Each row is shifted at random along 8 fixed directions that mean nothing.
Known rows, with every step that occurs:
H, E, U, P, X, G: [-377  -62  -32  -71  171 -145  -80   45   25   77  -34  -49 -242   11
  -46   40  -90  -61  -49   52    8  -95 -221  -90   41 -125  151   27
  184  261  -30  128  -53  103 -340   -9  273   45  112 -151   90   58
  -76  292   48  -49]
E, G, A, U: [ -87   69   88 -115  -98 -101  -74 -166  227  158  128   45   46 -345
  184   -7 -139 -188 -335  254 -243  -17   56  -41  -17 -157  309  121
   28  105 -100  386   -9 -164  -45  239   36  -50   79  100   10 -102
   46  -28 -347  -70]
H, A, G, T, U, P, X, E: [-279 -172   66   66  390  172 -208 -156 -107  104  153  204 -162 -172
  -69  -19 -111  246   42 -177  -28  113  -33    4  -67    2  280 -229
   97  225 -279    6   44 -244  -88  267 -253  162  401  -15 -232   40
 -169   47  -31   18]
A, P, X, G, T, E: [-317 -172  232  223  109   31 -131   50  260   17  109  187 -113  -62
  -51 -100  -28  107   80 -304  -73   62 -146  -20  168 -136   53  -51
  505  -11   71   78 -106 -180  -50 -185  -89  150  390  125 -267  -43
  321  -27 -250  145]
U, P, E, H, A: [-275  -21  164  324  274  -93  -58  -83  360 -316  349  -97  222  146
   22 -152   22  -17 -182 -137 -315 -296 -172 -130   31 -159  138  -99
   25  202   30  -11  -71   -8   81   74   38   90   45   -7  -91   71
  339  220 -190  140]
G, X, A, P, U: [-126  127  186  -50  -76 -473  418 -376  -47   16  -18  262 -100 -233
   70  -76 -327  184   92  -62 -360  150  -23  259   82 -109  206  268
  131  -44   27  460  -40 -243   53 -201   57  187  356  233 -283 -149
   -4 -193 -503  213]
E, G, T, X, A: [-113  -88 -102 -132   85  -97   70  325  287 -125  462  -74  211 -359
  200  -19 -202 -173 -387    9 -280 -108 -336  -45 -201  331  260   50
  158  431   48  273   82  -84    2  183   77 -171  -21  166 -149  -16
   -7  124 -169  -29]
E, H, A, U: [-371  -35  -72   19  242  104   20 -122   39  -54  384  152  272 -371
 -201  230  -80 -175 -205 -148 -118   14  -99   37 -212    5  356   37
 -259  368  -27  228  -15   54 -400  246   20   16   55 -158  232    5
  -50  220 -105  138]
E, U, P, X, A, G, T: [-240   -6   36  -11  214  -11 -167  -82    1  108  358  252  178 -214
  -24  -14 -197   76  103 -220 -262 -252 -412 -243  167  276   29   99
   27  218  185  445 -167 -309 -158   20  106  382  211 -348   59   24
 -103  148   56  166]
P, E, H, X: [-112 -332    4  234  542 -196  168 -467  155    8  182  -13  -36   54
    6   45   -3   25  -65  219  -40   75  151  126  -21  -16  245  -49
 -228  238 -314 -284  -32  141   17  107  167   -3   91   96 -193  267
  -18   73 -145  -24]
U, P, T, X, A, E: [  57  -46  133   87   45  180  -91 -275 -109 -215  256  223  109   43
   -6  -98    8  311  361  -47 -281 -224 -266  -65   66  -87  274  -86
  -61  156   65 -265  135  -65   81  157  210  187 -173  -72  172   24
  -16  341 -226 -151]
E, H, X, G, A, U, P: [-411   13   33   56   26 -238  111 -118   47  -29   88   44  156 -362
  -17  -43 -190  -68 -203  -85 -382 -145 -239   -9  -44  -64  289   -1
   47  234 -100  173  -37 -109 -159   10  328   45  121  266  120    3
  238   21 -401   94]
P, A, E, H, X, G, T: [-254 -208  147  122  315  175 -249 -173   35  151  324  413  329 -544
 -131  281   46  230 -239 -361 -240   18 -144 -259  377   -2  367   30
    0  245   -1   48  322 -161 -276  -26 -150  376  314 -441  158  231
  -31 -169  102  183]
X, E, A, G, T, U: [ -21 -121   59 -325  173  -38  167  -76  189   33  357   81   39 -220
  141 -207  -11  -34 -297   96 -146  -10  -43   43   89 -256  676   44
  196  349 -236  277   48 -128 -197  246  -27 -140  112   78 -183 -138
  139  242 -106  -32]
H, A, U, P, E, G: [-363  123   63  301  245  -95  104 -245  -31  -60  115    0   20   55
   14  -17 -357   49 -157 -124 -201   45   73    6 -150  -52  184 -186
   39  394 -213  138 -148   72   68  137   69  280  248   36 -206  174
 -254  129 -186   52]
T, E, A, U: [-141  127  260  -86 -105  -47  246 -285  355  175   88   35  149  209
  190 -181 -100 -267 -270 -186 -215   -6  142  158  -43 -139  410  115
  119  114   58  327 -233   60  237 -235  159   36   23  198 -227  -34
  176  -30 -425  116]
U, P, T, A, G, X, E: [ -61   54  263  -21  156  164 -161 -503 -110  103   43  292  159  -55
   29 -155  -66  405  251 -344 -312 -253 -240   25  212  266   39 -146
  -96   11   60  -42  288 -378  237  -20  127  562  282 -106  -89  153
  -77 -267  -63  213]
U, P, A, E, H: [ -12  110  160  131  317   75  104 -232  168 -508  441  107  182  197
   44 -162   61  187   65  -52 -331 -187 -116   41  -48 -111  238   17
  -73  221   17  -80    1   49  -57  203  280   49 -108  -53  -89  157
  -98  586 -255  -77]
T, A, P, E, U: [ -14   54  276  105  188  411  -10 -396  313  260  308  217 -126   13
   56    7  241  -39  266  -89   27  143   23  176  -75  -26  281   61
 -367  -43  -44   88 -154  -90  -12  103  -55  114 -111   88   44  -42
  -77  271 -313  127]
U, P, T, A: [-161   97  -50  335 -277 -144  173  449   66 -551  111  -60  -21  -36
  204 -373 -146  140  129 -146 -321 -283 -419 -175  -51 -463  205 -106
  303  348  -25 -161  118  113  115 -349  358  -85 -416  -33  468 -144
  247  422 -358   35]
X, A, G, T: [ -53  281  337  161 -180 -214  -96  -29  -91   45  121  149    0 -436
  473 -195 -192  281 -167 -184 -501 -146  -68 -231  259 -263  309 -143
  232  -72 -248  -84   56 -361  528 -209  -24  433  137  312 -197   18
  369  -67 -219   -1]
E, G, A, U, P, T: [  51  -39  -55 -164   45   12   74 -278  129   87  375  232  188 -434
  183    3 -228  -44 -237  239 -239 -113    9  -94  -53 -183  568  165
 -105  452 -151  318  112  -15 -332  300    0  -20   90 -115  244  -13
 -124   61 -160  -56]
G, X, A, U, P: [ -92   43    3 -242   63 -134  363 -229 -146   34  275  154   50 -333
   96  -12 -325  170    5  134 -320   31  -21   64  -37 -231  494  204
  154  223 -142  284  -13 -265 -125  218  -68    4  311  177 -204 -198
   15   45 -259   76]
U, P, A, E, H, X, G, T: [-188  131  183  171  226   92 -102 -124  127 -293  404  248  211 -155
  -64  -33  104  196   58 -261 -530 -306 -417 -127  142  -46  309   37
  -77   95  169   18   75 -124  -98  216  192  209   27  -83  141  121
   61  387 -369   45]
T, U, P, X, G: [-122 -110   13  -14  140  157 -114 -141  162  196  157   86  -28  281
  -71  -51   84  197  256 -305  -18   54 -110  -92   13  133  -37 -104
  236  131  -73   35  -67 -245  137  -98  -35  139  135  126  -14 -139
  -12 -136   -8   26]
X, A, G, T, E, U: [-104  111  143 -211 -130  -81 -103 -219 -186  287   85  397  -97 -401
  177  -62  -47  259  159  -41 -350   16 -116 -157  213 -186  430   54
   76  -53 -159  220  -48 -368    4 -157    1  181  105   20   44 -182
   73   84 -285  -41]
U, P, E, G: [-132 -103  -39   70  176  -62  -56 -295  148    6  146  196  110  134
  -58 -116   33  233  231   55 -225 -188 -156 -189  150   18   86  -13
  -78  244   20  102  -13  -49 -223  -77  173  118   -7 -169  217   87
 -107  124 -116   19]
G, A, P, X: [-175 -171  250  159  139  -77 -103 -287  -13   43  -95  354  -81 -154
 -151  -25 -178  189   65 -107  -29  101   85   77   11   -4  -99  112
  101 -104  125  281   -2 -225 -161 -177 -292  261  452  -76 -175   55
  -92 -277  -67  175]
G, X, A, P, E, H: [-100  -33  129    0  204 -182  340 -533  -87  127  177  466   78 -458
  168   73 -310  346  119  -50 -377   81  -54   47   97    9  413  170
 -155  193 -120   99  151 -202  -52 -139   33  424  208  187   32  120
 -145 -104 -121  184]
H, A, E, U, P: [-309  265  280  369  103   56  -67 -197   89   28   88  161   85 -110
   65  120 -200 -153 -131 -325 -363  -94 -127  -92    7    9  223 -103
 -215   66   68  107 -108   22  198  150  142  507  -77  -45   68  225
 -171  298 -209   40]
X, A, U, P, E: [-101  259  181  162  424  255 -176 -403 -281   27  442  225  260  -30
  -42  165 -134  383  105 -213 -337 -129  -79 -258  100  278  100 -137
  -83   75  -64 -157   15 -318  339  267  -71  670  224   -3 -284  212
 -265  180  195   -1]
U, P, E, H: [-445  -25  144  249   63  -55 -430 -123  189  -98  -30  129  119  114
 -293  -32  248  149  269 -164 -346 -280 -416 -236  278   48 -246  -49
  -37 -233  329   91   -9 -303   16 -149  214  220  -50 -220  245  -33
  256   85 -332  134]
A, U, P, E: [-238   62 -105  114  123   36  236 -337 -171  -16   61  221  -48  162
  -75  -60 -175  285  383  152 -215   14   28 -115   38 -162  209   -9
  -35  256 -139    0 -173   12 -156   -7  376  128   51 -132  101  182
 -305  331 -290 -181]
P, E, H, A: [-330 -311 -149  221  433 -133   14  -11  298 -187  408   34   51 -118
 -207  144   79 -148 -232   71  -51   73  -11  -74  -88 -177  338   40
  -75  401 -101    2  -18  187 -318   47 -107 -259  -18 -283   77   -8
  132  289 -137  122]
H, X, A, G, T, U, P: [-153  -29  114  131   92   20  -45  -18 -116  238  119   17  -20 -217
   95  -34 -210  131    0 -133 -160 -112 -174  -84   24 -163  348 -129
  244   51 -281    9  -35 -329  136  267  -90  158  257  463 -158  -80
  202 -119 -315  -38]
E, H, X, A, G, T, U, P: [-275 -119   44    8  335   68   30 -255  -19  169  342  225  382 -386
    9   97 -200  109  -86 -321 -257 -179 -278  -41  -63  303  293  -54
 -159  304 -130  108  110 -270 -121  115  102  346  239  211   58  171
   -1 -169  -22  137]
T, U, P, X, A, G: [   9  145  206   98    9 -244  242 -384  162   14   52   30 -222  478
  280 -344  -85  228  297 -199 -239   64   99  195 -100  -63   43 -119
  221   53 -262  -11 -249 -161  569 -259  320  171   22  529 -323  -63
    3    1 -495 -106]
T, U, P, X, A, E, H: [-289   67  260  163   34  -22 -125 -199  293  144  156  123  117  247
  -38  -29   68   53  177 -503 -315  -76 -191  -46   74  122  -69  -75
  180  -92  114  155 -111 -352  445 -200  174  357   38  213  -77 -100
  160 -139 -371   75]
X, E, U, P, A, G: [-107  -94    1 -340  257  131  -75  -84   41   77  335  143  116 -171
  -31  -24   65   47 -164   72 -108  -97 -209 -244  332 -182  517   37
  179  299 -135  288   91 -163 -361  349   29  -15   59 -312    5 -125
   -4  322  139  -51]

Rows:
[ -24   69  212 -121  -33 -306  119 -174  105  -14  -31   39 -174 -198
  379 -220   94  174  -96  125 -485  -57 -237   -1  311 -319  497  -96
   94   11 -303  -25  185 -113  336  139  402  115 -154  329   62  -52
   34  188 -372 -227]	X, E, G, T, U, P, A
[ -78   74  252 -100  210   66  -46 -507   84   92  241   31  -79    3
   32   24  -16  -60 -135   73 -100 -131    1  247  -77 -139  504   58
 -186  243   -4   20  -17  149 -118  361  165  188  196   85 -109  166
   -9  267 -240  -57]	H, E, A, U, P, T, X, G
[-401   18  143  258  249   68  -73   19  254  -20  367   51  252 -469
  -58  123  -36 -150 -268 -393 -307 -141 -423  -11  -10  274  197  -17
 -110  116   61   78   95 -194   31  134  141  233  144  205   30  117
  242  -10 -260  248]	E, H, X, G, T, A, P, U
[  31  -64  100 -220  195   90  -71 -290  113 -162  330   67  141  100
  -38 -114   28   78   98  -17 -236 -240 -246  115  -22  -60  296   55
  102   84   92  101   88 -174  -27  365   12  -59  170  -42 -178 -221
  139  145 -286   55]	U, P, T, E, G, X, A
[ -15  -57  -61   11  270  -67  299 -315  -56  210  190  296  -31 -323
 -117  142 -149  -44   -6   79 -150  -21 -138   78   32  -39  663  145
 -214  255 -156  164  105  103 -316  448  149   34   16  225  197   97
 -323  116 -358  -90]	H, X, E, G, A, P, U
[-172  -94  -64   19  195  -99  195 -100  -96  184  160  118  151 -372
  -38   79 -320  -54 -244  -39 -246 -212 -229  -87   86 -106  614  -12
  109  392 -177  131  186    0 -154  402  137  125  171  156  100   85
  -67  -99 -246  -12]	H, X, E, G, A, U, P, T
[-449   42  -81  205  118 -185  352 -135  -71  -82  121  110   51 -101
   68 -131 -361  204   57   -9 -443  -97 -154 -168   54 -164  328  -64
  166  425 -205   51 -146  -19  -80  -98  449  167  230   48    0  238
  -42  197 -373  -65]	A, U, P, E, H, X, G, T
[-107 -320  198 -112  380  164  -58 -351  289  216  204   18   58   60
  122  -34  -53   -5  -15  149  -93   79  133  118   31   80  187 -108
  153  103 -217   42  -39 -305    0  402  138   79  369   90 -563  157
 -127   72 -131 -236]	A, E, G, T, U, P, X
[   1  145  246  252   42  -64  269  -75   51 -190  412  128   30 -291
  412  -98 -127  155  -23  -95 -647 -217 -302  -46  -17    4  518    8
 -232  105   21 -258  -12  -15  570  119  160  248 -107  348  -70  264
  100  274 -437 -154]	G, T, X, A, U, P, E
[-391 -241  -28   94  403  224  -94  223  339 -190  521  265   86 -137
 -310   68    4  -34   37 -343  -28   17 -317  -29  -89  160  135   80
  387  253  233  192  -64 -111 -449   41 -121  -87  315  -89 -190  -49
  152  281 -155  196]	A, P, X, G, T, E, H
[-191  249  353  143  128   25  -42 -415  -15 -153  157  227  182 -202
   57    7 -193   67 -190 -164 -573 -224 -152  -18   -7  193  200   30
 -201  -77  181   24  139 -237  465  192  154  454  125   66 -187  259
  -42   -9 -331   -4]	G, A, U, P, T, X, E, H
[ -91    5  -35 -159   62 -189   67 -198   20  -28  211   49   12 -351
  215  -55 -290  111  -49  277 -336  -19 -181   30  -17  -53  318   48
  174  282 -204  182  125 -262   20  277  286   43   56  194  -56 -143
  -90  159 -338  -59]	E, G, X, A, U, P, T
[-258  -76  153  250  250  -89   86 -289  -87   20   41   80 -156  -66
  152  -70 -306  112  -52  -13 -142  170  133  -22  -21 -234  334 -231
  104  413 -400  -84 -149   78  -22   55  128  293  130   16 -143  155
 -267  361   18  -79]	H, A, E, U, P, X, G
[-227 -123  258  140   31 -256  128  -77   54 -279 -175   63 -116  -80
  123 -200 -405   56 -249    7 -144   96  -60   98  -41  -80   10   14
  363   89   -7  220   84 -106  140 -191   46  138  238   48 -374   64
    2  -70 -167   16]	G, A, P, T, X, E, U
